Look-ups in named tables: a row name and a column name give one cell, copied from the table.

das.tsv
	kifo	moz	vesiti	vud	rari	pugo
vove	65	156	182	76	40	39
sapadi	162	73	38	39	36	33
lov	40	91	186	161	63	38
bab	195	132	54	42	35	36
mer	35	36	37	46	100	189

rari of sapadi: 36
vesiti of mer: 37
pugo of bab: 36
pugo of mer: 189
rari of mer: 100
vesiti of bab: 54
pugo of sapadi: 33
pugo of lov: 38
pugo of vove: 39

luz:
,pitul,zupo,vog,balop
zuv,89,108,109,114
suzitug,95,132,103,116
kolemer,70,151,105,109
mel,120,90,117,110
ven,131,117,113,132
vopopel,199,50,97,71
ropasok,162,78,107,101

mel, pitul -> 120
vopopel, zupo -> 50
ven, balop -> 132
suzitug, balop -> 116
ropasok, vog -> 107
zuv, pitul -> 89
ropasok, pitul -> 162
zuv, vog -> 109
suzitug, zupo -> 132
vopopel, balop -> 71
suzitug, pitul -> 95
kolemer, vog -> 105
ven, vog -> 113
kolemer, balop -> 109
mel, zupo -> 90
vopopel, vog -> 97
ropasok, zupo -> 78
ropasok, balop -> 101
zuv, zupo -> 108
Which row has the largest pitul? vopopel

Table meli
columns: vafovev, losomip, nuna, besemo, veser, poreka, favuput, balelal, lufaba
zan: [4118, 5722, 4328, 4615, 3221, 3963, 2396, 5556, 3851]
pep: [4586, 4127, 3309, 4523, 5043, 5310, 4527, 2510, 5272]
lom: [2703, 6153, 4816, 4316, 3774, 4493, 4179, 5378, 5666]
duz: [2662, 5894, 5891, 3734, 4036, 3669, 3928, 4826, 5508]
bom: [2861, 5480, 5065, 4247, 3804, 4573, 3763, 3758, 6028]
tulan: [3626, 3897, 5581, 4541, 3023, 4175, 2667, 6356, 5431]
zefa: [4393, 2688, 3572, 6391, 6569, 4352, 6057, 2063, 6792]
vonez: [3792, 3489, 4996, 4713, 5166, 5115, 4162, 3056, 5137]
lagum: [3608, 6104, 2341, 5589, 6951, 5224, 2421, 5116, 8452]
rabok: [2912, 4987, 4834, 3811, 3898, 4368, 3997, 6291, 5227]
maf: [2383, 3426, 3718, 5364, 5690, 5104, 3286, 3857, 4598]
nuguv: [1991, 6392, 4071, 3909, 1958, 4546, 4240, 5692, 5793]

What is the besemo of bom in meli? 4247
What is the veser of nuguv in meli? 1958
What is the nuna of pep in meli? 3309
What is the veser of duz in meli? 4036
What is the vafovev of zefa in meli? 4393
What is the besemo of maf in meli? 5364
What is the nuna of nuguv in meli? 4071
What is the lufaba of lom in meli? 5666
What is the nuna of rabok in meli? 4834
What is the vafovev of rabok in meli? 2912
What is the nuna of lom in meli? 4816
What is the losomip of vonez in meli? 3489
What is the vafovev of vonez in meli? 3792
What is the besemo of vonez in meli? 4713
What is the balelal of maf in meli? 3857
What is the besemo of zefa in meli? 6391
What is the veser of zan in meli? 3221

giz
|  | gasofa | bodo | pabiviz | nezuret | mukog | mol | gokelo | soso | dab | zok |
|---|---|---|---|---|---|---|---|---|---|---|
| zug | -52.907 | -49.921 | -48.196 | -62.665 | -29.917 | -46.531 | -37.620 | -44.248 | -11.109 | -13.292 |
| fom | -53.826 | -56.945 | -50.658 | -65.608 | -25.755 | -52.015 | -48.519 | -28.867 | 16.316 | 15.417 |
| duv | -51.924 | -40.560 | -22.358 | -58.929 | -15.132 | 17.211 | 6.594 | -23.539 | 14.137 | 12.984 |
| gegif | -35.621 | -37.238 | -36.955 | -44.070 | -0.362 | -65.531 | -59.925 | -4.086 | 80.224 | 81.515 |

gegif, mol -> -65.531
gegif, zok -> 81.515
duv, soso -> -23.539
duv, dab -> 14.137
fom, pabiviz -> -50.658
gegif, gasofa -> -35.621
duv, mol -> 17.211
duv, gasofa -> -51.924
fom, gokelo -> -48.519
zug, mukog -> -29.917
duv, mukog -> -15.132
fom, mol -> -52.015
duv, zok -> 12.984
zug, bodo -> -49.921
gegif, dab -> 80.224
zug, dab -> -11.109
duv, nezuret -> -58.929
duv, pabiviz -> -22.358

zus =
         tes  kikalol  gafo  namu  meluvas  kir  leze
mori       4       36   178   161      133  239    53
vovogon   63      100   125   208      154  169   111
sem       50       30   155    76      181  165    53
kede     113      159   150   184       57  155   138
padisil  122      130   125   143      107  159    99
tuta     231      166    63    40      160   21   183
fis      202      160    92    59      135   47   185
lef      196      166    37   149      177  105   113
dofineg  110       78   121    71      146  122   129

padisil, kikalol => 130
fis, namu => 59
sem, tes => 50
vovogon, gafo => 125
mori, kikalol => 36
lef, namu => 149
kede, meluvas => 57
Row with the largest leze: fis

Table renif
         pap  liti  tanugam  vokol  gapuz  nibona
kos      106    99       96    146    144     129
nuti      90   154       74    128    175     145
miv      127   116      141    167    143      76
baviben  124   147      121    125    107     117
lamid    127   139      114    105    104     143
mugu     164   142      174    107    101     108
gome      96   158       83    102    163     164
fimip     96   130       99    105    143     140
liro      77   116       66    136    174     144
fuguto   214   104      223    104     34      97
rapobok  143   131      150    148    115      85

gapuz of nuti is 175
pap of liro is 77
liti of gome is 158
pap of miv is 127
gapuz of kos is 144
tanugam of lamid is 114
pap of rapobok is 143
liti of rapobok is 131
liti of fimip is 130
pap of gome is 96
pap of lamid is 127
vokol of liro is 136
nibona of nuti is 145
gapuz of lamid is 104
pap of nuti is 90
liti of lamid is 139
Row with the largest liti: gome

